Small tables with named rows and columns. After each table, cells are looked up by row and column.

vafer.csv
,kep,far,zos
fal,5.3,5.5,5.8
lan,1.8,7.0,3.9
koride,5.2,6.7,4.3
vil,2.2,4.7,6.6
ragasip,5.3,7.7,6.9

koride, far -> 6.7
vil, kep -> 2.2
lan, far -> 7.0
vil, zos -> 6.6
fal, kep -> 5.3
lan, kep -> 1.8
koride, kep -> 5.2
lan, zos -> 3.9
fal, far -> 5.5
fal, zos -> 5.8
ragasip, kep -> 5.3
ragasip, far -> 7.7
koride, zos -> 4.3
ragasip, zos -> 6.9
vil, far -> 4.7

suvu
|  | lelag | ravir | poga | kopiv |
|---|---|---|---|---|
| bolotip | 4490 | 4602 | 3471 | 3047 |
| kivuf | 3827 | 1186 | 2730 | 3535 |
| desez | 4044 | 934 | 3181 | 2113 |
| dazeva | 4401 | 2010 | 4617 | 7939 |
| dit | 3681 | 2268 | 1789 | 3717 |

dit, lelag -> 3681
desez, kopiv -> 2113
desez, lelag -> 4044
dit, poga -> 1789
bolotip, ravir -> 4602
dazeva, poga -> 4617
dazeva, lelag -> 4401
desez, poga -> 3181
dazeva, ravir -> 2010
kivuf, lelag -> 3827
desez, ravir -> 934
kivuf, ravir -> 1186
bolotip, poga -> 3471
dit, ravir -> 2268
bolotip, lelag -> 4490
bolotip, kopiv -> 3047

tana =
	dogogi	ruzusul	dep	fikomum	rimuzeg	kenisoz	nit	pup
kofin	23738	-31960	-10562	5764	41717	49585	-40329	34684
nir	26172	73242	16446	-35139	-36841	-70822	-18040	-2707
rasi	-48297	-71488	62242	33384	-397	32194	29059	51464

kofin, pup => 34684
rasi, ruzusul => -71488
rasi, fikomum => 33384
kofin, fikomum => 5764
nir, dep => 16446
kofin, ruzusul => -31960
rasi, kenisoz => 32194
kofin, nit => -40329
kofin, rimuzeg => 41717
nir, ruzusul => 73242
nir, pup => -2707
nir, rimuzeg => -36841
rasi, dogogi => -48297
rasi, rimuzeg => -397
nir, nit => -18040
rasi, nit => 29059
kofin, dep => -10562
nir, dogogi => 26172
kofin, kenisoz => 49585
nir, fikomum => -35139

veruk:
fields: gopevi, zekezed, tet, mib, zet, vakude, bugol
kof: [198, 218, 169, 205, 158, 171, 146]
nagafop: [188, 142, 183, 133, 211, 197, 193]
gefeze: [80, 217, 197, 160, 148, 158, 154]
zigalor: [106, 175, 222, 172, 170, 175, 204]
rukaga: [199, 122, 155, 141, 155, 206, 173]
nele: [139, 165, 213, 179, 156, 176, 225]
vebis: [199, 121, 179, 155, 182, 191, 181]
kef: [46, 226, 201, 153, 138, 174, 170]
nek: [197, 208, 200, 198, 156, 132, 189]
vot: [153, 184, 220, 153, 175, 154, 213]
dimu: [84, 210, 196, 161, 152, 156, 158]
bubube: [201, 196, 165, 202, 157, 189, 135]

What is the zet of zigalor in veruk?
170
What is the vakude of nele in veruk?
176
What is the bugol of zigalor in veruk?
204
What is the bugol of dimu in veruk?
158
What is the zet of vot in veruk?
175
What is the zekezed of bubube in veruk?
196
What is the zekezed of kof in veruk?
218
What is the mib of nagafop in veruk?
133
What is the zet of nek in veruk?
156

kodas
|  | lod | teve | fogapo | dev |
|---|---|---|---|---|
| vus | 0.66 | -0.28 | 0.67 | 0.64 |
| timasid | -4.01 | -6.31 | -4.07 | 4.83 |
| vinot | 2.21 | 1.25 | 1.95 | -1.08 |
| pasu | 1.46 | 0.86 | 0.75 | -1.82 |
| bika | 6.49 | 0.08 | -1.86 | 6.82 |

dev of bika is 6.82
lod of timasid is -4.01
fogapo of bika is -1.86
lod of bika is 6.49
teve of timasid is -6.31
lod of pasu is 1.46
teve of pasu is 0.86
dev of vus is 0.64
teve of vus is -0.28
dev of pasu is -1.82
fogapo of pasu is 0.75
teve of vinot is 1.25

kasib =
|  | mago | fetibas |
|---|---|---|
| gutuf | 0.7 | 0.7 |
| nivigo | 0.4 | 0.6 |
| mer | 0.7 | 0.6 |
| razag | 0.5 | 0.5 |
| rosupe | 0.6 | 0.8 |
| pob | 0.8 | 0.5 |
| merirol | 0.7 | 0.6 |
| gume | 0.7 | 0.7 |
| tibomef | 0.5 | 0.2 |
| kapu | 0.6 | 0.9 |
| rebubur | 0.5 | 0.6 |
| ves | 0.5 | 0.3 |
| peb | 0.4 | 0.6 |

What is the fetibas of mer in kasib?
0.6
What is the mago of gutuf in kasib?
0.7
What is the fetibas of ves in kasib?
0.3
What is the mago of nivigo in kasib?
0.4
What is the fetibas of tibomef in kasib?
0.2
What is the mago of peb in kasib?
0.4
What is the mago of gume in kasib?
0.7
What is the fetibas of nivigo in kasib?
0.6
What is the mago of rebubur in kasib?
0.5
What is the mago of pob in kasib?
0.8
What is the mago of mer in kasib?
0.7
What is the mago of tibomef in kasib?
0.5
What is the fetibas of rosupe in kasib?
0.8
What is the fetibas of kapu in kasib?
0.9
What is the fetibas of gutuf in kasib?
0.7
What is the mago of rosupe in kasib?
0.6
Which row has the largest mago? pob

